Each row has a hidden value. The values are split into ranges, and the grade after each row names the range that its value falls in. Each part has its own value, ranges and names.
[  55  444   96   92  180 -142   50 -426  107 -121 -233  -25   66  -78
  326  -47  309 -166   97 -337  153 -349   58 -161  210 -208   99 -213
  300  105  -41 -189 -222  160 -158 -162  144   76  211 -442 -187] -> V
[  -5  380   13  -81  215 -212  128 -522    8   23 -409  -21 -137   35
  243   44  207  -70   78 -194   -9 -237   63 -138   52 -273  222 -119
   50  106  -10 -160  -62  159 -167   48  -36  -13  188 -368  -67] -> P
[ 151   53 -234 -155  150  129    8 -634   41   89  157  151 -165  -65
   23   -2  154   94   91   -9 -161  -22 -255  -73 -319   -3 -284  171
 -199 -206  -58  161   92 -276 -208  -76 -164   -1  205   67   42] -> L
[ -17 -440   61 -181   -9  119 -239  -92   55 -198  113    3 -216  -29
 -105   30 -310 -237   43  242 -362  111  -84   85 -175  -88  -63  -97
   44  -95  323    6  -29 -160  147   22  -33 -174   -1   62   60] -> W
[-212  -67   80   24 -229  -38 -256    9  -47  -77  -79  -68  133   65
   14  -88 -202 -333   92  -15  -44   73  -97  -98 -130   32  168  -82
  -19  -32  361   31 -274   18  147  -44  130  -13 -114   74 -155] -> C
[  45 -351  -86   65  152 -121 -358 -100   95  -46  261  -23   94  127
 -137  -53 -360 -128   14   54  -73   19   92  140 -272  149  108  253
  209 -134  356  -27 -316   48  220  -53   30    2 -268  246   65] -> B
[ -59 -445   72   75  208 -314   76 -435  272  -25 -115 -257 -243 -349
    7    3 -249  -70   98  -50 -233 -190   66  303 -289   -2  -99 -100
   88  166  231 -432  -67 -138   -2  -42  -92 -249  248 -121   -4] -> T
[  84 -293 -114  159 -243  112  -80  254  -17   28  304  119   14   21
 -163   -4 -143   24 -111  152 -183  268 -207  109 -287  315  -80  162
  -93 -139   73  189  177  -70   -7  -57   27  -19  -48  318  276] -> J
[  -9   34   87  -68   88  -11 -141   33   47 -125 -260 -125  -37  -95
   -3   99  -87 -283  -18  -96    2  -49   67  -12  257  -95  131 -397
  205   33   75 -153 -162  -63  -33  -90  167 -175   59 -342  -75] -> W
[-217   66  222   65  147 -204  211 -455  158   20 -391 -155 -146 -113
  294  -91  -19  -92  141 -301  -38 -298  207  200 -199 -259  309  -88
  386  344   39 -334   42  202 -151  -60  -72  -11  145 -321  -48] -> S
[ 203  126  -88    9  137  -48  173 -208  238   70   -3   58  -49 -121
  159   66  298   62   -7 -122  -16 -178   51   37  -49  -71 -110   20
  180   69  -98 -128  149   46 -295 -147   72  -30  167 -228  100] -> J
[ -69 -161  137  360 -107  -85  125  171  213 -220   56   47  158 -434
   81  -65  106 -101  -47   26   56 -201 -147  -19  251  222 -304 -345
 -170   58   13   -1 -188  -53   67  -63  107 -117  403  -78    4] -> L
[-122  366  -55  130   69   13   82 -336   80  116  -43   91  113   69
  101  -35  253  105  -21 -288  134 -242  -64  -62  -56   96   81  193
   33   20 -255  201    3   76 -205  -87 -106  133   92  -53   -7] -> W
[  78   27 -148 -133  129  157 -127    7  131  291  236  -48  -80   48
 -325  199   52   57  -86 -124   81  109  166  196 -318   59  -44  147
  287 -191 -229   40  265 -478 -397 -267  -83  -46 -201   23  -28] -> B
[ -74  174   99 -271  339  -14 -200  -54   61  144  -81   56 -242   65
  -94  139   70  -16  -87   71  270  -14  333 -102  113 -356  248 -103
  123  -42 -109  -80   16 -102  -17  141 -257   49  -91 -133  -40] -> E
[ 226  -97 -323 -116  -90  -42  164 -386  261  178   51  -90 -102  -98
   94  106  141   78  -50   87 -265   40 -168  -22 -470   28 -228  160
 -132 -196  230  -31  236 -218 -249 -130    0  -64  125  -21   78] -> P
[ -86 -240 -174 -140  110  -54  286 -629  345  177  -59 -139 -253  -86
   98   76  -38  154  -41   68 -342 -140   19  208 -632  -77  -27  222
   22  -93  159    6  346 -218 -211   -8 -310  -60   99  -20   84] -> B
[  10  158 -139    9   35  126   57 -212  284  161  109   21   18   58
   67   56  227  200 -175 -130   74 -145   12  -22 -134   58    8  280
  159  -75 -152  186  198  -12 -187 -124 -161  145   38  -42  129] -> V
[  25  -43  -95   -3 -151  102   -4 -218  321   32    4  -76  108 -354
  273 -115  173 -123   98 -175   46  -73 -231 -102  -71   97 -275 -112
   24   46  180  -91  -32  -80 -124 -287  203   -7  230 -141  -56] -> L
[ -58  142  131   82   95  125   74  -72  -61  -64   31  237 -213  -66
  -26   28  223   37   63 -189 -103  -85 -145   76  171   79  -57  -68
   47  179 -438   95  273   41 -264  -27  -65  -76  253 -112  174] -> T
[ -15   32  286   85 -277   49 -348  170 -552 -531  -13  312 -176  181
  -29  -70 -138 -438  119  243 -355  262 -452 -340  373  -37  110 -387
 -346  -51  177  177 -240  225  335  259  155  -76  179   68   62] -> B
[  -9  153  -14 -238  -52  203  -44   15   20  104 -183   64 -138  -54
   29   88  173 -128   80 -153  -46   82 -100  -46   96  -81   -6 -165
   53  133 -137  -12  221  -52 -304 -126  128 -139   86 -229   62] -> Q
[-110 -295  213  -33 -192   54 -442  558  231  114  252 -120   -2  -46
 -354   99  -96 -165   -8  -97  142   89  167  142   50   84  -99   97
  257  241   39 -234  -64 -103  -10 -214  105 -159 -131   82  -12] -> P
[ 102 -375  -98   28  -38  -48  -18 -152  291   -7  108 -170 -119 -199
   81    4 -157  -36  -91  109 -182   71  -47  108 -311   70  -65  -12
  136 -108  329 -162  114 -118   38 -107    1  -29   57   -2  118] -> W
[-159  -91  122   23 -391   46 -279  310  165    4   52  -59  200 -151
  102 -119   14 -315   78  -28  159  108 -108 -179    1   44  -44 -129
    3   95  344  -94 -186   42  105 -166  259   28  -42   48 -145] -> P
[ -19  123  225   94 -239  106 -146  607  -73  -54   67   54   16   27
 -323  195  156 -206  -47 -119   35   72   34   41  286   65  -69 -230
  139  119 -279   -2   72 -165 -258 -184  195 -207   46 -139  -37] -> Q
[-211 -257  339  486  -13 -289   17  279  -71 -246  113   64  -20 -157
 -158  -53 -178 -123  -28   76  -26  -72   66  184   66  192   73 -231
  -17   90  -21  -74 -134   23  169  118  -75  -86  153  122   38] -> C
[-183 -587  106  255   10 -354   17 -151  238  -15   61 -226  -82 -188
 -127  -39 -375  -54   50   13 -243 -120   93  373 -434  190  -19  125
   70  145  319 -280 -105  -56  112  -18 -111 -193   73  158   49] -> E
[  44  -83  -61   55  268  132  322 -239  282  -43  152  178 -144 -202
  140   35  189  178 -121   81  -86 -169   82  157 -124  -15 -103  -70
  195 -149 -197  192  374 -161 -222  -36 -220   43  186 -105  208] -> L
[  28 -235  -15   89   38 -167   97  -95  176   98   75  -49 -119 -135
 -187  117  -37   99  -83   93 -132 -101   39  180 -262   50 -184  108
 -142   21   -5 -105   32 -187  -93   12 -161 -180  182   67   84] -> J
[ -46  -43    1  104 -132 -103 -227   75  -29   10  179  119  132   48
 -128  -36  -41  -69  -55  197   97   41  -98 -190  -98   71  -64  112
 -349 -138  188  130 -315  -22  214  112  -65   44    2  287  -38] -> Q
[ -78 -223   30   20  135 -274 -276 -307   35  196  -24 -185 -186  -18
 -109  -66 -280  -29  128 -192   28   55   72  155 -320   58  160  234
  103  184  182 -372 -143   40   71  -32 -111  -38  -40  122   43] -> P
[ 241  263 -172  -77   75  -40   91 -171   73   18    0   84  -79   73
  -15  221  300   48 -167  121  -83  -73  -36 -195   26 -110  -92  -31
 -144 -246  -60  109   72 -136 -193   25  -39  -34  140 -166   25] -> C
[ 348  194 -160 -108  309  194  247 -427 -282 -454   68  526 -216  132
  124  123  201  -99  -27  411 -523  -34 -251 -170   91 -209 -106 -345
 -197 -500 -100  512  156 -126 -140  213  -43  -73  221 -150  169] -> W
[-127  167  246   35   37  -37 -357  229 -106  -96 -246   44  146  -34
   20  -85  -76 -344  128 -240  283  -75   60 -100  444  -71  220 -283
  137  301    5 -190 -464  283  124  -44  268  -78   -1 -184  -85] -> S
[  -3   57  -79   96 -243  240   75    1   89   -5  213   53   67  103
  -79   75  131    7 -112  -52 -182   20 -144   54 -265  161  -91  128
  133 -201 -103  337  266 -237 -272 -224  -18   31    5   43   45] -> V
[  79   55 -111 -140   26   -3 -210 -116  243  355  -46 -146    0 -220
   55  -24   79    2   25 -221  324   47   19  -51 -128  -30  -58   79
   62  139   42 -325  -65  -59 -129 -210   83   25   22  -67  -27] -> S
[  59 -107  -83 -113  -19   15  -92 -237   34 -129  -67   -9 -130  -18
   25   62 -108  -86 -128  266 -184   45 -162 -200  -24  -90  -27 -132
 -259 -246  279  116 -126 -119  188  137 -121  -48  169  -25   57] -> L
[  41 -208  -58  186  -98    1   -6  109  -92 -192  119  226  113  -37
   41  -91 -149 -134  -35  264 -173  114 -199  -30  -91  174   -9 -118
 -211 -189  221  234 -107   64  161   95   89  -20   28  205  168] -> J
[  39  253  -69   64  104   60  -32 -221  222  242    1 -122   54 -157
   89  -25  235   19   70 -532  266 -102   48  106  -86  121   -2   57
  453  135 -252 -186  130 -103 -411 -420  122   69   33 -232  -51] -> V
[  64  272   26    3  -87   26 -305  200   59  210   91   11  107  -24
 -124   39  258  -86   61 -328  333   21   -8 -114  160   78  -93   76
  106  176 -186 -166 -118   -7 -217 -261  202   -9    0  -66  -77] -> Q
[ -40  286  207  242  -73 -205   89  187   89  -63 -106  -34  150   -8
  -50  123  239 -113 -112  -93  167 -269  196  -54  178 -113   41 -179
   95   72 -114  -89 -190   -9 -128  -64   58  -52  144 -236 -175] -> J
[ -92  304  -81   -9  -76   60 -140 -317   46  206  -79   -8   72  -90
  106  -94  203  -20  101 -343  206  -46 -248 -184  -39  117  -51   98
 -119   94 -112    6  -85   -5 -162 -172   41   81  137  -36  -87] -> W
[ -24 -165   82 -117  126  -29 -320 -174 -330 -371 -243  162 -202   24
   63  -77 -367 -368  119  224 -282  152 -275 -193  285  -74  206 -394
 -270  -46  322   34 -349  211  392  295   80 -154  109  -31  120] -> T
[ -69 -218  -26  196  -23   25  204 -225  223  -18  228   11  -33  -81
   77  -52  -25   59  -51   20 -199  -64    4  236 -489  117  -13  124
  240 -138   59  124  288 -152 -149 -131 -140   80   10  102   86] -> W
[ 199  -15 -191   24 -136   77 -104   -1    9   67  310  174  -17  101
  -65   37  126   61  -69  112 -115  172 -213 -108 -211  161 -140  240
 -145 -200   44  183  134  -43  -82  -49   11   62   -6  214  181] -> P
[  63  106   -6  -86  -29  -28 -242 -232  -63   32 -137  -44  -69   90
  120  -66  -18 -214  211 -308  -72   69 -102  -35  -61  -26  162   53
  245  187  143 -223  -72  205 -113 -181  226  -25  -30 -137   27] -> Q
[  65  -19   10  -71   38  -81  -51 -179   43  -15  -46   -8 -120 -104
   85    6   32 -175   95   13  -65   41   -6  -43 -125 -134   -1 -167
   59  -28  177 -172   -3  -86  -85  -59   71  -53   65 -114  -54] -> P
[  69  -82   81  -35   96  -42    6  -16  143 -192   88  109 -141   16
   66   93   63  -88 -118  280 -139  -77  114  -75   30 -220   42 -136
   82 -145  161   31   37   19   80  124  -85    4   49  -93   61] -> C
[-112   25  188   33  112  -94   43 -603 -113 -333 -152  102 -174   20
  293 -155  -75 -264  215   10 -310 -166  -99  -47 -154 -261  173 -191
  108   -3  238  -11 -123  132   84   89  -60   32  165 -135  -90] -> W
[ -35  457  -66   13   95   86 -233 -334   24  234  -28  -29  164   49
    1  -64  232  -41  162 -612  333 -143  -43  -57    5  115   29  191
  272  125 -281  -26 -170  -42 -326 -373  107   94   -4 -134 -155] -> L
[  21 -181   70   47   49  -37  238  -90  -86 -259 -159  186 -240 -168
  146    8  -50 -134   26  243 -370   34 -145   47   22  -69   15 -392
 -143  -24   86   44  181   34  -15  175   -1 -171  270 -124  205] -> Q
[-108 -159  232  248  -73 -332  -78  179   80   -5 -161 -252  -18 -239
  -98   17 -149 -206   28 -155  100  -39  133  141   28   61   72 -263
  121  233  124 -440 -198  -48   12 -100  114 -178  135 -141 -101] -> Q
[ -59 -311 -116  306  -92  -13  210  -39  108  -93  205  117   81 -199
 -118    3  -85  101 -155  227 -232  -58 -255  117 -227  375 -273    8
 -379 -227    4  336   35 -233   25   55 -146 -111  241  249  163] -> V
[ 145   80  -29   23  -72  101 -117  224  134   16  191  101   98   83
   51   30  132  -56 -132   53  118   65   94  -79  -25  -47   77   41
  251 -116   64   61   56   60  -53 -117  104  134 -136   -8   85] -> J

[ -98   82   -2 -158 -125    3   69  -70 -113   89  -22  -88   83    1
  -11  -61  -36  161  -26  -36  -21   55   63  109   25  104  -44   88
   72   86   86  -15   55  131 -134   61   11   54  107  199  -75] -> puv
[  98  -87   -2  -41  -80   67  -22  -10   32 -139   26    4   53  -27
   -3   42    2  -20   24  -21   51  -13  -55    9 -156  -11  -53  -56
 -106 -147  -16  -63  -39   62 -120  -45   44   98    7   98  -21] -> Memu
[  76  -66  100 -118  -72    1  -10   49  -25 -195   47   22   65 -156
   11   61   81   48   82 -125   96   11  -39   41  -69   25  -39  -59
  -76 -167  102 -145   39  -37  -61  -31  -40   97   32  -19   12] -> puv
[-118    4   -9   35   95   13   -3  -94  101 -118  132   72   38   -1
   47 -108   10   67  -17   86   33 -100   52   15  114  120   95 -119
    6   65  -71 -202   48  114 -104  -52   42  -45   16  210   61] -> lida
[  40 -137  125    8 -204   27   42   28 -125 -133  -54  -85  -63  -56
  -84 -116   -3   78   74  -69  -80    5 -122  -54    2  139    4   43
   87    1  119  -40    7   58 -319   42  -42  127   15   29  103] -> nep
[ 123  114 -131 -174  -27 -234 -152  128  -11 -204  156  280  244 -185
  108   55   78   76   12  -81  151  -31    9  180 -247  -23 -186  -80
 -191  -45  -43 -231   98  -21   80  -18  127 -138   69  196   -2] -> Memu
[  54   57  -92   -6  -57  -44  -28  -95  -32  -21  -51  -22   97  -27
    6   54   40   67  -39 -134   81  -26   42   51 -143   33 -151   32
 -112   18  -38  -57   71   26   53  101  -33  -75   -8  107  -40] -> nep
[ -12   98   27   63  177  -48  -43   32 -154  -49 -308  -51  -27 -155
 -155  168   64  252   58 -156  107  573  -25  -97   48  104  -89    7
  120   43   -7   21   30   40   27  237  -14 -173 -146  234   88] -> nogu
[   9   93    5    5 -114  -25    0 -167  -13   77   48 -120   94   66
  -14  -92   11   38  -48 -113  -29 -108    9   91  -70  162 -104   42
   48  161   45  -76   67   79  -59   88  -49   13   64  173   18] -> nep
[ -44 -106   45    5 -246   62   34  -66  -81  -46  -43  -65 -177  166
  -84  -65  -53 -118   13   52 -177   42  -67  -68   71   42   15  152
   34  -38   -3   92   42  111 -233  -51   46  119   23   18  -23] -> lida
[  58  -14   16  -39 -118   95   25 -100 -107   59 -340 -170  -52    8
  -69   22   33  247   42 -203  -26  190  -58  107 -119  105 -148  166
  139   93  127  -11   -2   25 -229  168 -142  -55  -41  211   23] -> seru
[ -74  -70   58  171  -19  -67 -137  -14  -98 -140   19  -33  -63  -88
 -174  -15  -94 -168  -62   22  -88  151   20 -210  165  198   -1  -22
   -4  -92   27  110   94  -66   33 -103   -5   53  -27   89  -39] -> lida
[ -35  -19   31  -73 -298 -119  -30   11  116 -197  626  242   93  189
   71 -229  -30 -484  -52  262 -230 -369  -65   13   36  -28   94 -112
 -112 -121 -117  -28   19  184 -147 -374  389  303  238  -45  -53] -> puv
[ -37   53   71   88  -93  147  152  -63 -132  133 -296 -254 -105   46
 -237  113  -46   76  -32 -110  -33  293  -32 -118   19   -4  -57  133
  129   36   11  294  -82  147  -88  185    0   38  -39   19   -2] -> nep
[ -27  131   30  -51  -78 -221  -74   49 -109 -144  153   90  226 -193
  -11  -63   73   18  -35 -160   83  -89   68   76   -1  121  -96  -66
  -28  -16   53 -136  140 -103  147   -5   -5  -74   69   20   24] -> Rukef
[  15 -142  348   86  -36   16 -124   -6  -20 -123   16 -272  -10 -170
 -231   13   34 -147  115 -221   15  226 -144 -161   56  240  -45  -95
  230 -367  321  -34 -108 -157 -112 -184 -194  236  -31   48   41] -> tusu
[  30   88   84  176  226  136  -74 -190 -103  114 -375 -369  -48  -92
 -240  303  -44  114  -38 -256  189  494   81 -155   31  226 -128    9
   12   16   59  114  107  -82  309  288 -292  -66 -179  184  -14] -> puv
[ -76   -8  -85 -235  -52  -86   42   22  106 -273  300  293  262 -135
  241  -87  144   55   14   19  134 -345  117  210  -34  -85   45 -161
 -198 -190  -52 -320   50   30  -41 -214  131   14  123  -17  -92] -> lida
[ -65   73  -22   63 -129   75  -74  -68  125   -8  136  -19  -75  245
  -99   -7 -200 -360  -99  145   16 -206   56   58  -15   66   34  -11
 -112  -65 -136   25   82   34  138 -203   18  -12   55   80   11] -> puv
[ -64   43   32  -25  -98   15   82   86 -108 -114    2  148 -209  115
  -68  -25  -37   86   -5  161 -101   85  -60  -76  150 -110   87  121
   23  225 -191   10  118  208 -168  173  195 -136   28   66  191] -> Memu
[  65  -90   78 -110 -103  -61  -71  137 -139 -218 -208    1  105 -253
  -53    3  113  216  131 -251  124  177  -89   79 -150   51 -139   -6
  108 -266  175 -167  -69 -142 -195  -22 -110  -66  -61  109   52] -> seru
[ -34 -142  169  -33 -138   39 -157   39  -45 -202  -70  -93  -58  -35
  -97 -106  -70  -65  100  -77   56    3  -53   69   25  246   18  -21
  118 -257  175 -226   58 -194 -136 -202 -237   11  -41  143  100] -> seru
[ -21   72  -16   84   21  160  -53 -244   -9  110 -263 -263  -32  194
 -114  102  -42  -38  -29 -121   80  249   54   32  -42  153  -82   45
   46  -44  -61   21   46    6  125   95 -161  -56 -132  218  -35] -> seru
[-185  125 -103  -77  -37   70  164  -51  -51   60 -235  -15   11   14
    4  -55  -12  364  -53  -49  136 -123  137  166   27  -33   -2  118
   59  174  -78 -109   40  114 -100  168  -75 -304    2  153   69] -> tusu
[ -24  -54   71    3 -281  -92  -80   26 -178  -81  -30  -66  -22  -28
 -122 -149  -90  -87   -3  -68 -138    0  -39   18   27  245  -62  104
   85  -25  160   35  103  -69 -152  -96  -66   88   58   76   -4] -> lida
[-108  -98   76  158  -81  -44  -45 -102 -123  -56   35 -123  -24  -57
 -142 -142  -48  -38  -68   -5 -159   53   -3 -222  177  197   -5   25
  106   -3   71   89   28   31 -162  -23   -5  103    8  127  -40] -> tusu
[  -2  168  -49   -6    9  -24  -75  -27   48  -14  -14  -33  162    6
  -47   30  -37    5  -39 -104  230  -71   64  152 -165   80 -102  -82
  -38  -48  -71 -155   29  -24  174    9  -74 -182  -21  194   73] -> puv
[  -6 -121   -7  139 -170  -88 -101  -12  -96 -185   74   73  -43  -20
  -84 -147  -46 -137  -65   54 -206  -46  -50 -141   63  118  -29   29
  -10    2  -22   70   63   -2 -172  -92   99   53   18   82   -9] -> nogu
[ -29  -29  -12   10   58   72   43  -36  125 -155   92  100  -27    2
   24   79   27  -61    7   75   56  -16   22  -25   36  -40   74 -102
 -138  -87 -108  -54   12  120  -20  -88  107   45    7   14  -12] -> tusu
[  65  154  -86  -60   18   56   24  -96   43   47  -19  -46  178    8
   10  114  -15   32  -48  -76  128   65   68  156 -174   74  -90  -75
 -117   49  -49   -6   31  110  122   67   41   38   34  167  -69] -> Memu
[  36  -80  -77  -93 -247  -12  158  -44 -166  -52 -112   -2   49  -35
   56 -114   85  256   30  -86 -100  -32  -50   34  -91    4  -74  129
   -9  111   22    0    0  198 -370  166   85   83   44   36  -37] -> Rukef
[  -3   51  -38  107   37 -115 -144  -76  -65 -112  101   62  -24  -33
  -59   79  -35 -131  -93   11  -21   84   78 -135   99  117  -57   -4
 -175   72  -99   18  239  -27  227   54   26  -51   -9   83  -33] -> nep
[ -92 -127  138 -168 -129  -89   28   -9 -209 -181   -3  -49   87 -185
   34 -122  171  253  115 -176   29   77  -13  -46  118   66  -22   42
  115 -182  162 -234   55  -26 -239   57  -91   58    1   27   -8] -> tusu
[ -34  -50   -6  -22 -240  -45  -73 -167 -203   75 -167 -211   31   44
  -62 -173  -31  113  -16 -152 -135   72   -8   44  -31  265 -159  186
  159   54  166  -26   76  -12 -234   65 -150   35    7  273  -76] -> nogu
[-109 -111   99  -15  -84   58  133   16  -42 -210   46   48  -23  -93
   -6  -94   68  104   21    5   -6 -131    9  -69  159  -32  120  -32
   12  -68   -6  -83   10   61 -200  -20   31   41   25 -101   58] -> tusu
[-118   90  -23  -38  -40  -44  -95  -51   13   -2   52  -70  117   23
  -47  -66 -115  -81  -22   -6  122  -28   97  122   -9  240  -15  -68
    5 -112   35 -127   68   -8   74 -154  -82  -14   30  233  -34] -> Rukef
[-183  158   -2  -13 -139   10  123  -48   80   -1  264  131  -37  215
    7 -195  -73  -76 -114  201 -100 -361   59   99  154  -31  133   24
   31  263 -178  -55   90  216  -88  -39  188  -93  162   55  130] -> nep
[ -80   63  220   31 -105   34    5   47   32 -107  241   55 -132   82
 -140  -64  -69 -187  -62  112 -121 -133  -47  -50  195  -14  104    6
   91   98  -28   11   84   32  -24  -73  101    2  126  -12  175] -> Memu
[ -31 -126   55  -21  -26   50   59  -21    3 -192  -24   67  -80 -142
   33   -9   79  194   13  -56   17 -165   16  -26   79  -33   22   36
  -58   23   46 -153   77  -11 -172   39  -78  -68   20  -18   53] -> tusu
[ -49  -69   28  -76  -59   85  126 -104   77 -170  124  173  -66  -31
  139  -58  129  153  -48   20  -99 -332   55   71  128 -121   68   55
  -91  178  -26 -154  127   53 -176   25   43  -40  115  -62   19] -> nogu
[  -8 -107  -27  -91  -87   96  182  -35  -60 -147   -2    4  215 -155
  105 -186   79  367    9  -40   58 -210   12   66  -71   22   46  -99
   -2   49    3 -180  -78  171 -362  119   48   83   40  107   26] -> Memu
[  50 -146  101 -153 -204    3  -69 -183  -71  -35   39 -292  249  -75
   68 -186   39   59  122 -244   69  -69  -18  157 -146  411  -92  -71
   67 -234  329 -295   23  -56 -225 -109 -275  332   36  198 -114] -> Rukef
[ -46    8   34   -2 -154 -112 -113   27  -79 -233  102  111   13   41
  -29  -79   24 -166   -3  -24   19  -84   17   10   58   45   -6   -6
  -51 -137  -96 -143  160 -109   96  -88    3 -101  -21  -29   73] -> nogu
[-127   59   50   55 -300 -165 -156    4 -144   -8  162  -33  -15   91
 -184 -182 -205 -371 -111   70 -229  -31   30   -9  133  286  -36   92
   78  -21   93  168  151  -64   25 -255   48  114  133  104  -77] -> lida
[-201   75  150   62 -146  -33  -71   18  -30  -43  128  -20  -80   85
 -204  -92 -121 -289  -93   70 -119  -28   36  -43  223   81   50   41
  150 -102   23  112   51  -70   54 -237   40  -16   85   31   20] -> nogu
[ -30   -2  105   15   56  140    0 -154  -95   68 -323 -318  -40  -93
 -108   63  -31  297   29 -239  167  141   63   36   20  262  -64   64
   97   73  180 -138  108  -74   -8  217 -379  -85  -85  208   66] -> nep
[ -97  -32   23  165  126  199  176 -139   38  -86 -118   -4 -240   76
  -61  123   61  138  -62   60   19   10   47 -226  215 -188  118   50
  -81  155 -253   43   66  173  -14  251   36 -163  -95  -82  115] -> Rukef
[  51 -102   46  -10  -81   20   63   -8  -92 -125 -103   -9  -54 -118
  -31   33   74  138   53  -94  -61  130  -64  -63    6   40  -37   53
  -13   15   77   19   25   76 -217   85   18   92    2    8   -4] -> tusu
[  25  110 -152  -54   67   49  -43 -162  161   18  -36  -15  125   55
   84  118   -1   10  -23  -83  217  -81  117  216 -194   83  -98  -65
 -186  -41  -66 -175   67   37  162  -35  -89  -88  -13  199  -78] -> tusu
[  -6 -220   26  128   25  113  -33 -125  110 -246  171  141 -303  103
    1  129    4 -277  -41  215 -192   16  -13 -287  225 -103  120   15
 -258  -70 -167   88  142   96  -41 -115  155  152   -4  -94  -87] -> lida
[ -41   98 -116 -110   21 -112   13 -119  -94  -39   69  107  104  -71
  113   39   74  138  -47  -28  -22  102  131   52   79   97  -51   29
 -156  180  -37  -59  230  114   71  129   90   16   69  123 -135] -> tusu
